Below are the code and all the weights of a small trained network. Each question names an input and a class and asks about switching units off, where a switched-off unit gives its printed mean instead of its output.

import numpy as np


def w(rows, s, z=0):
    codes = np.array(rows[::2]) - 128.0
    scale = np.full(codes.shape[1], s)
    scale[-1] = z or s
    return codes * scale


def f(y):
    return np.maximum(y, 0)


def log_softmax(a):
    a = a - a.max(-1, keepdims=True)
    return a - np.log(np.exp(a).sum(-1, keepdims=True))


def net(x, mask):
    res = np.array(x, float).reshape(1, 4) / 4 @ E
    y = f(res @ A[0][:, :-1].T + A[0][:, -1])
    res = res + np.where(mask, y, B[0][:, -1]) @ B[0][:, :-1]
    return log_softmax(res[-1] @ U[:, :-1].T + U[:, -1])


A, B = {}, {}
E = w([
[215,140,250,106],'x0',
[113,54,211,234],'x1',
[120,134,142,125],'x2',
[131,124,123,127],'x3',
],0.012)
A[0] = w([
[20,131,90,181,151],'N1',
[100,63,165,233,99],'N2',
[133,184,107,91,7],'N3',
[9,83,92,146,177],'N4',
[120,43,163,214,105],'N5',
[254,121,199,129,186],'N6',
[68,79,98,134,171],'N7',
],0.0099,0.002)
B[0] = w([
[92,69,120,160,220],'N1',
[178,236,55,22,249],'N2',
[174,126,86,68,167],'N3',
[108,103,217,174,225],'N4',
[165,160,114,64,242],'N5',
[76,87,168,255,242],'N6',
[114,75,148,168,189],'N7',
],0.011)
U = w([
[77,27,173,247,252],'0',
[160,171,77,32,4],'1',
],0.014,0.00021)

Each question gives the input, the list of numbers given to net, and the class t.
The units are the neurons (one row each of A and B). Each row of codes is followed by its name. A weight is (code - 128) times the scale printed after its matrix; where a second scale follows, it is the last column's (A, B and U).
mask holds one flag per neuron, in row order. A switched-off neuron (its flag False) gives its mean, the last column of its row in B, instead of its output. The means were averaged over made-up inputs and are rounded, as every weight is.
A unit's drop is (log p(t) with every unit on - log p(t) with that unit switched off) / (log p(t) with every unit on - log p(t) with every unit switched off).
unit that matters most: the unit with the biggest drop
k most important neurons: the k neurons with the biggest drops, biggest first
drop when u is switched off: that unit's drop, to one decimal
input [7,-7,-5,-3], class 0: unit that matters most -> N6
input [-8,-8,-4,5], class 0: 2 most important neurons -> (N2 N4)
input [-2,4,8,0], class 1: 2 most important neurons -> (N6 N2)
input [7,-5,-4,2], class 0: 2 most important neurons -> (N6 N2)
input [-4,6,5,-5], class 1: 3 most important neurons -> (N2 N6 N5)
input [1,2,-8,6], class 1: 2 most important neurons -> (N4 N1)
input [-6,8,4,-1], class 1: 2 most important neurons -> (N2 N5)
input [-4,-2,-7,0], class 0: drop when N2 is switched off -> 0.5
input [8,-3,5,-3], class 0: drop when N6 is switched off -> 0.1
input [0,5,-5,4], class 1: drop when N4 is switched off -> 0.0
